Here is a tiny trained network, its code and every weight. The questions are about switching its units off for an input and a target symbol, where a switched-off unit gives its printed mean instead of its output.

import numpy as np


def w(rows, s, z=0):
    codes = np.array(rows[::2]) - 128.0
    scale = np.full(codes.shape[1], s)
    scale[-1] = z or s
    return codes * scale


def f(y):
    return np.maximum(y, 0)


def softmax(a):
    e = np.exp(a - a.max(-1, keepdims=True))
    return e / e.sum(-1, keepdims=True)


def log_softmax(a):
    a = a - a.max(-1, keepdims=True)
    return a - np.log(np.exp(a).sum(-1, keepdims=True))


def net(x, mask):
    ids = ['αβγεηλμξπστφψω'.index(c) for c in x.split()]
    T = len(ids)
    res = E[ids] + P[:T]
    r = res
    for j in range(2):
        rows = slice(4 * j, 4 * j + 4)
        q, k, v = (r @ M[0][rows].T for M in (Q, K, V))
        z = softmax(np.where(np.tri(T) > 0, q @ k.T / 4**0.5, -1e9)) @ v
        o = O[0][rows]
        res = res + np.where(mask[j], z, o[:, -1]) @ o[:, :-1]
    y = f(res @ A[0][:, :-1].T + A[0][:, -1])
    res = res + np.where(mask[2:6], y, B[0][:, -1]) @ B[0][:, :-1]
    return log_softmax(res[-1] @ U[:, :-1].T + U[:, -1])


Q, K, V, O, A, B = {}, {}, {}, {}, {}, {}
E = w([
[122,56,7,128],'α',
[116,126,78,112],'β',
[93,161,107,181],'γ',
[144,147,154,165],'ε',
[134,115,93,193],'η',
[63,114,33,125],'λ',
[120,130,117,161],'μ',
[155,79,88,129],'ξ',
[178,107,146,183],'π',
[116,105,51,186],'σ',
[128,115,131,99],'τ',
[89,160,111,122],'φ',
[133,122,104,140],'ψ',
[174,57,80,187],'ω',
],0.013)
P = w([
[49,71,193,109],'0',
[98,115,87,167],'1',
[178,63,150,9],'2',
[179,195,129,100],'3',
[151,151,30,202],'4',
[238,154,118,14],'5',
],0.015)
Q[0] = w([
[38,87,87,168],'H0',
[136,146,84,127],'H0',
[151,82,92,156],'H0',
[241,173,135,4],'H0',
[107,115,76,175],'H1',
[95,122,130,203],'H1',
[130,154,145,116],'H1',
[161,146,143,135],'H1',
],0.016)
K[0] = w([
[73,49,238,130],'H0',
[124,190,159,151],'H0',
[67,88,137,198],'H0',
[254,250,26,174],'H0',
[8,120,240,132],'H1',
[43,55,107,91],'H1',
[140,187,41,113],'H1',
[181,182,124,76],'H1',
],0.0097)
V[0] = w([
[103,189,222,124],'H0',
[162,144,240,217],'H0',
[157,129,97,250],'H0',
[67,215,106,164],'H0',
[107,96,129,131],'H1',
[79,139,144,116],'H1',
[97,117,64,195],'H1',
[144,85,88,126],'H1',
],0.015)
O[0] = w([
[136,231,152,144,2],'H0',
[254,198,218,192,39],'H0',
[153,47,210,188,221],'H0',
[8,195,203,192,163],'H0',
[134,144,115,164,211],'H1',
[124,159,126,165,173],'H1',
[155,53,165,204,116],'H1',
[111,100,116,144,184],'H1',
],0.013,0.0043)
A[0] = w([
[105,98,50,2,109],'N0',
[117,138,47,229,151],'N1',
[115,16,102,146,73],'N2',
[101,66,190,111,1],'N3',
],0.0097,0.0064)
B[0] = w([
[206,102,75,230,236],'N0',
[72,97,236,69,186],'N1',
[121,255,200,14,253],'N2',
[147,227,4,251,189],'N3',
],0.0065,0.024)
U = w([
[159,138,108,5,139],'α',
[100,122,60,246,142],'β',
[93,166,134,243,80],'γ',
[172,228,145,91,75],'ε',
[159,50,149,245,192],'η',
[64,114,116,134,173],'λ',
[133,171,152,144,178],'μ',
[215,59,91,146,165],'ξ',
[228,133,148,157,103],'π',
[112,125,175,78,204],'σ',
[178,227,53,115,2],'τ',
[92,230,138,43,38],'φ',
[125,167,110,97,196],'ψ',
[191,149,171,2,109],'ω',
],0.0072,0.0074)

Each question gives the input, a string of symbols that net reads in full, and the target symbol t.
The units are the heads (4 rows each of Q, K, V and O) and the neurons (one row each of A and B). Each row of codes is followed by its name. A weight is (code - 128) times the scale printed after its matrix; where a second scale follows, it is the last column's (O, A, B and U).
mask holds one flag per unit, heads first, then neurons. A switched-off unit (its flag False) gives its mean, the last column of its rows in O or B, instead of its output. The means were averaged over made-up inputs and are rounded, as every weight is.
A unit's drop is (log p(t) with every unit on - log p(t) with that unit switched off) / (log p(t) with every unit on - log p(t) with every unit switched off).
The circuit of an input: a set's keep is (log p(t) with only the set's units on - log p(t) with every unit switched off) / (log p(t) with every unit on - log p(t) with every unit switched off). Starting from all 6 units, units are removed one at a time, each time the one whose removal leaves the highest keep (on an exact tie, the one counted first), for as long as the keep stays at least 0.8.
circuit, biggest first: the units of the circuit, biggest drop first
most important unit: the unit with the biggest drop
top k neurons: the k neurons with the biggest drops, biggest first
heads that matter: for each layer, one digit per head in row order, 1 if its drop is at least 0.15 and else 0, layers parted by /
input η α β, target τ: top 3 neurons -> N2, N3, N0
input τ μ β η, target η: heads that matter -> 10
input τ ω μ ψ ω λ, target ω: circuit, biggest first -> N2, H0
input γ α β β ε φ, target η: heads that matter -> 10
input ξ β τ β τ α, target ξ: heads that matter -> 00
input α μ λ λ β, target α: top 2 neurons -> N2, N1
input π ψ π λ ε ξ, target η: circuit, biggest first -> H0
input γ α ψ ξ β, target γ: heads that matter -> 11
input ξ ξ τ φ λ τ, target β: top 2 neurons -> N0, N3
input α μ ε ψ τ, target α: top 3 neurons -> N2, N3, N1
input η τ ε, target ξ: heads that matter -> 11
input τ τ λ α τ ω, target ξ: top 2 neurons -> N0, N1
input η τ ψ γ, target γ: top 2 neurons -> N2, N1
input φ α φ, target τ: circuit, biggest first -> N2, N3, N0, H0
input λ ε ε η α λ, target τ: most important unit -> N2
input λ φ γ β, target β: top 2 neurons -> N2, N0
input ξ λ β ε ω α, target ω: top 2 neurons -> N2, N0
input σ λ ω, target β: circuit, biggest first -> N3, H0
input ω ξ φ η π α, target π: circuit, biggest first -> N2, H0
input η π π, target π: most important unit -> H0
input τ γ μ, target γ: circuit, biggest first -> H0, N3
input ξ τ γ ξ ε, target ξ: top 3 neurons -> N2, N3, N0
input τ β ω π, target π: top 2 neurons -> N2, N1
input ψ λ π, target β: circuit, biggest first -> H0, N3
input γ σ α σ η, target γ: circuit, biggest first -> N2, H0
input α τ μ, target ξ: circuit, biggest first -> N0, H0
input ε ξ φ μ τ, target ε: circuit, biggest first -> H0
input ξ η π φ, target φ: top 2 neurons -> N0, N3
input ω ε τ β ε, target ω: top 3 neurons -> N0, N3, N1
input τ β ψ ψ λ, target τ: top 2 neurons -> N0, N2
